Below are the code and all the weights of a small trained network. Each question names an input and a class and asks about switching units off, where a switched-off unit gives its printed mean instead of its output.

import numpy as np


def w(rows, s, z=0):
    codes = np.array(rows[::2]) - 128.0
    scale = np.full(codes.shape[1], s)
    scale[-1] = z or s
    return codes * scale


def f(y):
    return y / 2 * (1 + np.tanh(0.7978845608 * (y + 0.044715 * y**3)))


def log_softmax(a):
    a = a - a.max(-1, keepdims=True)
    return a - np.log(np.exp(a).sum(-1, keepdims=True))


def net(x, mask):
    res = np.array(x, float).reshape(1, 5) / 4 @ E
    y = f(res @ A[0][:, :-1].T + A[0][:, -1])
    res = res + np.where(mask, y, B[0][:, -1]) @ B[0][:, :-1]
    return log_softmax(res[-1] @ U[:, :-1].T + U[:, -1])


A, B = {}, {}
E = w([
[104,85,129,126,160,117,60,193,202,95],'x0',
[105,204,106,96,219,44,138,190,112,109],'x1',
[22,122,253,100,103,58,138,116,138,153],'x2',
[128,170,120,143,112,111,94,131,121,98],'x3',
[76,164,113,201,117,127,90,136,94,138],'x4',
],0.016)
A[0] = w([
[47,131,206,55,46,153,116,22,65,137,177],'neuron 1',
[181,208,100,128,145,173,204,143,61,159,251],'neuron 2',
[138,129,68,125,145,79,119,86,182,140,90],'neuron 3',
[149,131,4,89,252,98,60,94,117,90,201],'neuron 4',
[148,215,117,78,163,87,250,227,2,123,201],'neuron 5',
[153,63,157,197,68,185,36,162,201,129,213],'neuron 6',
[43,165,226,98,139,21,146,110,140,105,123],'neuron 7',
[92,76,159,131,161,72,60,117,168,102,143],'neuron 8',
[180,151,95,125,7,240,114,42,124,115,255],'neuron 9',
[75,142,99,83,222,116,66,196,189,158,130],'neuron 10',
],0.0083,0.0051)
B[0] = w([
[181,137,206,144,57,58,115,102,107,96,231],'neuron 1',
[144,153,93,145,60,146,26,12,154,140,214],'neuron 2',
[178,128,122,120,121,69,140,147,128,135,138],'neuron 3',
[188,96,56,144,92,109,130,156,159,167,225],'neuron 4',
[86,216,96,188,182,77,127,59,161,187,243],'neuron 5',
[134,62,161,91,78,190,160,192,145,96,220],'neuron 6',
[109,169,182,63,166,43,143,116,166,87,243],'neuron 7',
[127,116,140,65,85,141,166,139,151,144,187],'neuron 8',
[151,121,177,95,130,234,144,131,65,117,255],'neuron 9',
[125,164,110,89,157,77,55,222,155,146,215],'neuron 10',
],0.011,0.019)
U = w([
[138,139,120,115,92,231,74,54,70,135,138],'0',
[174,131,217,190,109,81,151,83,2,99,180],'1',
[160,162,68,228,160,130,93,51,159,183,136],'2',
[66,189,167,164,190,88,154,35,130,143,65],'3',
[170,75,83,159,139,209,107,245,120,67,252],'4',
[89,106,208,124,83,154,78,156,213,92,207],'5',
[154,108,47,175,142,127,35,203,188,182,7],'6',
[94,165,156,93,195,81,124,229,86,105,23],'7',
],0.0093,0.0028)

Each question gives the input, the list of numbers given to net, and the class t.
The units are the neurons (one row each of A and B). Each row of codes is followed by its name. A weight is (code - 128) times the scale printed after its matrix; where a second scale follows, it is the last column's (A, B and U).
mask holds one flag per neuron, in row order. A switched-off neuron (its flag False) gives its mean, the last column of its row in B, instead of its output. The means were averaged over made-up inputs and are rounded, as every weight is.
A unit's drop is (log p(t) with every unit on - log p(t) with that unit switched off) / (log p(t) with every unit on - log p(t) with every unit switched off).
The circuit of an input: a set's keep is (log p(t) with only the set's units on - log p(t) with every unit switched off) / (log p(t) with every unit on - log p(t) with every unit switched off). Starting from all 10 units, units are removed one at a time, each time the one whose removal leaves the highest keep (on an exact tie, the one counted first), for as long as the keep stays at least 0.8.
circuit, biggest first: the units of the circuit, biggest drop first
unit that matters most: the unit with the biggest drop
top k neurons: the k neurons with the biggest drops, biggest first
drop when u is switched off: that unit's drop, to one decimal
input [1,3,2,1,4], class 7: circuit, biggest first => (neuron 2)
input [3,1,2,6,3], class 7: top 2 neurons => (neuron 2; neuron 1)
input [-7,1,0,-1,1], class 2: top 4 neurons => (neuron 5; neuron 7; neuron 2; neuron 6)
input [0,-1,-2,0,-3], class 0: top 2 neurons => (neuron 10; neuron 6)
input [0,7,4,4,-1], class 3: top 3 neurons => (neuron 5; neuron 6; neuron 9)
input [6,6,0,5,3], class 6: top 2 neurons => (neuron 4; neuron 9)
input [-5,1,-6,2,-6], class 2: top 2 neurons => (neuron 5; neuron 6)
input [4,8,0,-4,1], class 6: top 2 neurons => (neuron 4; neuron 9)
input [0,7,-7,-5,7], class 2: top 3 neurons => (neuron 5; neuron 2; neuron 6)
input [1,6,0,-3,0], class 6: circuit, biggest first => (neuron 4; neuron 9)
input [-3,-1,8,0,5], class 1: top 2 neurons => (neuron 1; neuron 5)
input [4,2,8,-7,-1], class 7: top 2 neurons => (neuron 7; neuron 2)
input [0,-2,5,5,7], class 1: top 2 neurons => (neuron 1; neuron 10)
input [3,7,-5,-6,-2], class 6: unit that matters most => neuron 10
input [0,4,4,-2,-2], class 3: top 3 neurons => (neuron 5; neuron 6; neuron 9)
input [-4,-1,0,4,0], class 0: top 2 neurons => (neuron 7; neuron 2)
input [0,2,-7,4,-4], class 2: drop when neuron 3 is switched off => 0.0
input [-2,-1,1,3,-4], class 1: drop when neuron 6 is switched off => 0.1
input [-5,2,-8,-7,-8], class 2: drop when neuron 5 is switched off => 0.3
input [-8,3,-6,-6,0], class 2: circuit, biggest first => (neuron 5)
